[126 133 129 132 111 100 116 119 146 128]
Read off the entry just right of 119.
146
The entry just left of 133 -> 126
Read off the entry just right of 111.
100
